Here is a tiny trained network, its code and every weight. The questions are about switching its units off for an input and a class, where a switched-off unit gives its printed mean instead of its output.

import numpy as np


def w(rows, s, z=0):
    codes = np.array(rows[::2]) - 128.0
    scale = np.full(codes.shape[1], s)
    scale[-1] = z or s
    return codes * scale


def f(y):
    return np.maximum(y, 0)


def log_softmax(a):
    a = a - a.max(-1, keepdims=True)
    return a - np.log(np.exp(a).sum(-1, keepdims=True))


def net(x, mask):
    res = np.array(x, float).reshape(1, 4) / 4 @ E
    y = f(res @ A[0][:, :-1].T + A[0][:, -1])
    res = res + np.where(mask, y, B[0][:, -1]) @ B[0][:, :-1]
    return log_softmax(res[-1] @ U[:, :-1].T + U[:, -1])


A, B = {}, {}
E = w([
[211,58,50,72,180,173,221],'x0',
[102,127,71,97,190,79,153],'x1',
[231,157,150,48,208,108,88],'x2',
[129,114,91,249,192,126,110],'x3',
],0.013)
A[0] = w([
[205,11,123,134,147,165,129,195],'neuron 0',
[54,92,82,162,47,68,109,212],'neuron 1',
[171,222,186,46,65,113,36,231],'neuron 2',
[138,137,159,110,163,78,113,159],'neuron 3',
[67,118,147,102,2,142,202,254],'neuron 4',
[162,118,126,221,164,87,145,248],'neuron 5',
[203,123,73,96,75,211,157,183],'neuron 6',
[185,193,157,75,204,173,101,139],'neuron 7',
[122,100,109,125,88,136,198,218],'neuron 8',
[106,155,150,207,54,161,69,185],'neuron 9',
[113,217,131,169,148,112,60,223],'neuron 10',
[177,113,99,96,75,109,185,144],'neuron 11',
[207,117,106,136,177,46,104,185],'neuron 12',
[107,101,187,56,98,69,135,205],'neuron 13',
[147,150,65,233,170,200,171,207],'neuron 14',
[253,108,52,93,126,123,203,188],'neuron 15',
],0.01,0.0038)
B[0] = w([
[113,9,152,183,132,74,77,207],'neuron 0',
[59,179,12,129,138,119,212,221],'neuron 1',
[154,182,128,88,199,104,83,253],'neuron 2',
[125,183,200,123,140,83,87,169],'neuron 3',
[61,128,76,26,73,57,171,238],'neuron 4',
[78,172,128,197,48,208,159,199],'neuron 5',
[148,13,113,81,103,61,110,202],'neuron 6',
[191,139,185,181,192,63,79,209],'neuron 7',
[90,56,43,99,98,154,157,181],'neuron 8',
[78,213,127,148,117,91,194,239],'neuron 9',
[60,179,190,91,255,147,118,214],'neuron 10',
[225,55,136,92,163,138,184,178],'neuron 11',
[110,107,208,165,133,186,94,200],'neuron 12',
[166,165,91,23,129,63,149,197],'neuron 13',
[133,124,91,208,95,207,118,212],'neuron 14',
[154,57,192,154,56,91,105,245],'neuron 15',
],0.0072,0.016)
U = w([
[110,158,87,72,101,47,133,189],'0',
[136,213,94,201,136,140,184,152],'1',
[196,202,181,64,147,90,92,148],'2',
[113,187,254,159,159,223,51,180],'3',
[162,50,124,44,59,165,223,204],'4',
[156,73,71,216,39,151,145,44],'5',
[197,73,172,78,137,59,112,7],'6',
[182,97,191,230,78,122,54,145],'7',
],0.0084,0.002)

Each question gives the input, the list of numbers given to net, and the class t.
The units are the neurons (one row each of A and B). Each row of codes is followed by its name. A weight is (code - 128) times the scale printed after its matrix; where a second scale follows, it is the last column's (A, B and U).
mask holds one flag per neuron, in row order. A switched-off neuron (its flag False) gives its mean, the last column of its row in B, instead of its output. The means were averaged over made-up inputs and are rounded, as every weight is.
A unit's drop is (log p(t) with every unit on - log p(t) with that unit switched off) / (log p(t) with every unit on - log p(t) with every unit switched off).
The circuit of an input: a set's keep is (log p(t) with only the set's units on - log p(t) with every unit switched off) / (log p(t) with every unit on - log p(t) with every unit switched off). Starting from the 12 units with the biggest drops (on a tie, the unit counted first), units are removed one at a time, each time the one whose removal leaves the highest keep (on an exact tie, the one counted first), for as long as the keep stays at least 0.8.
circuit, biggest first: the units of the circuit, biggest drop first
k most important neurons: the k neurons with the biggest drops, biggest first
drop when u is switched off: that unit's drop, to one decimal
input [7,1,0,5], class 5: circuit, biggest first : [neuron 14]
input [2,3,-6,1], class 5: circuit, biggest first : [neuron 14; neuron 10]
input [-8,-6,1,-2], class 2: 2 most important neurons : [neuron 2; neuron 10]
input [-8,-7,0,-3], class 0: 2 most important neurons : [neuron 4; neuron 9]
input [-1,0,-3,1], class 1: 2 most important neurons : [neuron 6; neuron 15]
input [-1,2,8,3], class 3: drop when neuron 12 is switched off : 0.1
input [-4,2,1,-8], class 2: drop when neuron 8 is switched off : 0.2
input [3,1,6,4], class 7: drop when neuron 11 is switched off : 0.0
input [2,4,-6,-2], class 4: drop when neuron 9 is switched off : 0.1
input [2,8,-8,0], class 4: 3 most important neurons : [neuron 4; neuron 8; neuron 7]
